Below are the code and all the weights of a small trained network. Each question names an input and a class and asks about switching units off, where a switched-off unit gives its printed mean instead of its output.

import numpy as np


def w(rows, s, z=0):
    codes = np.array(rows[::2]) - 128.0
    scale = np.full(codes.shape[1], s)
    scale[-1] = z or s
    return codes * scale


def f(y):
    return y / 2 * (1 + np.tanh(0.7978845608 * (y + 0.044715 * y**3)))


def log_softmax(a):
    a = a - a.max(-1, keepdims=True)
    return a - np.log(np.exp(a).sum(-1, keepdims=True))


def net(x, mask):
    res = np.array(x, float).reshape(1, 5) / 4 @ E
    y = f(res @ A[0][:, :-1].T + A[0][:, -1])
    res = res + np.where(mask, y, B[0][:, -1]) @ B[0][:, :-1]
    return log_softmax(res[-1] @ U[:, :-1].T + U[:, -1])


A, B = {}, {}
E = w([
[102,121,138,115,72,118,71],'x0',
[104,84,104,5,129,13,144],'x1',
[26,240,166,53,161,171,29],'x2',
[83,137,2,185,147,33,21],'x3',
[122,128,164,139,140,88,133],'x4',
],0.0074)
A[0] = w([
[142,60,129,89,100,141,100,178],'n0',
[131,117,152,103,105,155,179,4],'n1',
[134,82,103,144,2,101,168,241],'n2',
[196,125,236,49,153,173,117,14],'n3',
[158,173,150,235,62,170,122,129],'n4',
[123,90,167,136,48,109,16,191],'n5',
[80,145,159,75,164,210,134,30],'n6',
[57,71,141,126,92,166,108,250],'n7',
[60,116,135,87,171,190,103,168],'n8',
[181,86,204,137,135,152,199,81],'n9',
[177,101,199,110,83,144,158,13],'n10',
[82,103,127,193,158,188,132,118],'n11',
[26,208,170,139,122,106,110,170],'n12',
[115,64,119,42,94,93,117,123],'n13',
[214,135,181,85,137,146,113,82],'n14',
[167,52,75,211,92,127,198,135],'n15',
[125,123,162,177,66,177,89,79],'n16',
],0.0086,0.0025)
B[0] = w([
[130,125,164,153,155,158,172,151],'n0',
[130,152,142,133,83,117,71,157],'n1',
[72,110,173,126,181,165,125,202],'n2',
[110,113,158,112,41,132,95,223],'n3',
[93,200,181,52,134,179,173,231],'n4',
[223,134,162,146,126,193,89,189],'n5',
[127,99,138,174,103,170,78,201],'n6',
[161,124,204,55,161,149,67,169],'n7',
[84,41,137,163,146,140,85,205],'n8',
[103,108,152,123,93,136,80,235],'n9',
[121,144,111,194,88,92,84,188],'n10',
[145,168,171,100,104,94,183,177],'n11',
[105,84,95,254,156,223,160,234],'n12',
[123,184,220,110,121,207,207,201],'n13',
[159,100,140,178,87,57,132,168],'n14',
[85,81,156,180,154,161,78,254],'n15',
[128,151,136,88,171,90,187,170],'n16',
],0.0068)
U = w([
[57,47,113,155,123,136,101,158],'0',
[162,91,172,83,185,130,94,253],'1',
[88,109,77,175,1,80,66,208],'2',
[110,169,160,62,168,137,176,253],'3',
[108,98,125,98,138,139,131,159],'4',
[182,162,111,61,140,94,159,3],'5',
[143,155,88,86,95,65,133,3],'6',
],0.0086,0.0025)

Each question gives the input, the list of numbers given to net, and the class t.
The units are the neurons (one row each of A and B). Each row of codes is followed by its name. A weight is (code - 128) times the scale printed after its matrix; where a second scale follows, it is the last column's (A, B and U).
mask holds one flag per neuron, in row order. A switched-off neuron (its flag False) gives its mean, the last column of its row in B, instead of its output. The means were averaged over made-up inputs and are rounded, as every weight is.
A unit's drop is (log p(t) with every unit on - log p(t) with that unit switched off) / (log p(t) with every unit on - log p(t) with every unit switched off).
The circuit of an input: a set's keep is (log p(t) with only the set's units on - log p(t) with every unit switched off) / (log p(t) with every unit on - log p(t) with every unit switched off). Starting from the 12 units with the biggest drops (on a tie, the unit counted first), units are removed one at a time, each time the one whose removal leaves the highest keep (on an exact tie, the one counted first), for as long as the keep stays at least 0.8.
circuit, biggest first: the units of the circuit, biggest drop first
most important unit: the unit with the biggest drop
k most important neurons: the k neurons with the biggest drops, biggest first
drop when u is switched off: that unit's drop, to one decimal
input [-4,-5,-4,-7,6], class 2: circuit, biggest first : [n10 n9 n3]
input [4,7,3,5,7], class 3: most important unit : n13
input [-1,-5,8,-3,-1], class 0: circuit, biggest first : [n12 n8]
input [0,5,7,1,5], class 0: 3 most important neurons : [n12 n8 n4]
input [7,-7,4,-8,0], class 2: circuit, biggest first : [n3 n10]
input [-3,-5,2,0,3], class 3: 2 most important neurons : [n4 n15]
input [6,-8,-2,2,4], class 3: circuit, biggest first : [n4 n16]
input [-4,8,4,7,0], class 3: 2 most important neurons : [n13 n15]
input [8,2,-6,5,7], class 1: 2 most important neurons : [n5 n12]
input [-5,-8,2,-8,5], class 2: 2 most important neurons : [n3 n10]
input [-1,7,7,-1,-7], class 0: 2 most important neurons : [n8 n12]
input [-3,6,-8,-4,4], class 0: 2 most important neurons : [n15 n2]
input [7,6,8,7,7], class 0: drop when n5 is switched off : -0.2
input [6,2,7,-2,-3], class 0: drop when n4 is switched off : 0.2
input [2,-4,-3,1,-4], class 3: most important unit : n4
input [0,-3,3,-6,3], class 2: drop when n5 is switched off : 0.0
input [3,-8,-1,3,3], class 3: drop when n4 is switched off : 0.2
